grid = [89 70 53 32 53 37  8 27 23]
grid[0] = 89
grid[5] = 37
grid[4] = 53
grid[8] = 23

M = [-0.03, -0.06, -0.11, -0.11, -0.08, -0.13, -0.07, -0.02, -0.10, 0.19, -0.23, -0.15, -0.07]
M[0]	-0.03
M[7]	-0.02
M[11]	-0.15
M[-8]	-0.13
M[-7]	-0.07
M[3]	-0.11
M[4]	-0.08
M[-12]	-0.06

W =
 72   63  108   96  159  110  118   77   79   99
139   72  153  140   46  104  151  194  147  146
121   86  118  129   63  102  125  135  148  119
109  110  113  103  110   89  123   98  123  117
 61  110   57   83  110  104  142    9   58  110
111  111   96  110  110  111  121   93  116  105
 96  150   69   78  104  123  122   39  116  110
110   90   97   95  144   94  130  110   94  110
111  100  101  124  127  120  110  110  106  133
 92  110  110  110  148  104  125   93   96  110
129  147  110  118   86  129   90  137  121  112
 82  110  110  110  110   86  106   40   87  110
110  134   99   82  198  119   83   62   62   99
 98  105  107  107  111  112  113  101  115  110
W[-14,0]	72
W[-12,-2]	148
W[-14,6]	118
W[-4]	[129, 147, 110, 118, 86, 129, 90, 137, 121, 112]
W[-11,-7]	103
W[6,-7]	78
W[:, -2]	[79, 147, 148, 123, 58, 116, 116, 94, 106, 96, 121, 87, 62, 115]
W[:, -4]	[118, 151, 125, 123, 142, 121, 122, 130, 110, 125, 90, 106, 83, 113]
W[-9,6]	121
W[4,-1]	110
W[-14,1]	63
W[2,-5]	102
W[-4,-3]	137
W[1]	[139, 72, 153, 140, 46, 104, 151, 194, 147, 146]
W[-8,-1]	110
W[-3,-6]	110
W[:, -1]	[99, 146, 119, 117, 110, 105, 110, 110, 133, 110, 112, 110, 99, 110]
W[4,-2]	58
W[:, 3]	[96, 140, 129, 103, 83, 110, 78, 95, 124, 110, 118, 110, 82, 107]
W[-2,-5]	119
W[:, 0]	[72, 139, 121, 109, 61, 111, 96, 110, 111, 92, 129, 82, 110, 98]
W[12,4]	198
W[-13,-6]	46
W[-1,-4]	113
W[-13,-9]	72
W[-13,3]	140
W[-9,8]	116
W[-2,3]	82
W[:, -6]	[159, 46, 63, 110, 110, 110, 104, 144, 127, 148, 86, 110, 198, 111]
W[-14,4]	159
W[-2,-1]	99
W[-4,6]	90

data =
[[-2.75  2.52 -1.10  4.86 -2.82 -1.98  1.47  0.17]
 [ 6.21 -0.22  0.38 -0.12  7.82 -2.50  0.01  1.13]]
Indices start at 0.
row 0 col 0 -> -2.75
row 1 col 4 -> 7.82
row 1 col 0 -> 6.21
row 1 col 6 -> 0.01
row 0 col 2 -> -1.10
row 0 col 5 -> -1.98
row 1 col 5 -> -2.50
row 1 col 7 -> 1.13
row 0 col 1 -> 2.52
row 0 col 4 -> -2.82
row 0 col 3 -> 4.86

m = -0.11	-0.10	0.13	-0.02	-0.07	-0.05	-0.05	-0.05	-0.14
m[-9] -> -0.11
m[-7] -> 0.13
m[1] -> -0.10
m[5] -> -0.05
m[-3] -> -0.05
m[-5] -> -0.07
m[-2] -> -0.05

a = [[5.01, 2.38, -3.10, -3.46, 0.00, -1.49, -0.98, 5.34, 5.75, -3.15, -1.17, -6.67, -2.47], [5.56, -0.72, 4.88, 5.07, -4.67, -3.11, 2.44, -0.54, 1.97, 1.56, -5.32, -1.21, -6.33], [-7.49, 2.98, 1.43, -5.36, 0.82, -6.73, -0.49, 1.43, -0.79, -4.70, 2.24, -6.21, 5.72]]
Indices start at 0.
row 0 col 0 = 5.01
row 0 col 6 = -0.98
row 1 col 2 = 4.88
row 1 col 0 = 5.56
row 2 col 1 = 2.98
row 1 col 10 = -5.32
row 1 col 8 = 1.97
row 1 col 4 = -4.67
row 1 col 7 = -0.54
row 0 col 3 = -3.46
row 0 col 1 = 2.38
row 0 col 2 = -3.10
row 1 col 3 = 5.07
row 2 col 2 = 1.43
row 0 col 8 = 5.75
row 2 col 0 = -7.49
row 0 col 7 = 5.34
row 1 col 5 = -3.11
row 2 col 9 = -4.70
row 1 col 6 = 2.44
row 0 col 4 = 0.00
row 1 col 11 = -1.21
row 2 col 7 = 1.43

B =
[[ -64.200  -17.325  -76.589   16.286  -43.716  -25.388   29.812    8.102
    -3.326   -6.024  -57.605  -62.641   36.858   13.675]
 [ -44.341    5.134   53.092   53.350  -87.794  -51.124   10.603   11.001
   -57.631   14.413   41.422   -8.033    4.194   36.600]
 [-156.510 -146.028 -195.919 -126.263   17.015  -69.623  165.905   65.650
     3.099 -153.776 -232.949 -209.171 -136.748  -87.694]]
Rows and columns are counted from 0.
row 0 col 0: -64.200
row 0 col 12: 36.858
row 0 col 11: -62.641
row 2 col 2: -195.919
row 2 col 3: -126.263
row 1 col 8: -57.631
row 0 col 5: -25.388
row 1 col 1: 5.134
row 2 col 13: -87.694
row 0 col 6: 29.812
row 1 col 11: -8.033
row 2 col 11: -209.171
row 1 col 3: 53.350
row 2 col 4: 17.015
row 0 col 8: -3.326
row 2 col 7: 65.650
row 0 col 4: -43.716
row 2 col 12: -136.748
row 0 col 1: -17.325
row 1 col 12: 4.194
row 0 col 13: 13.675
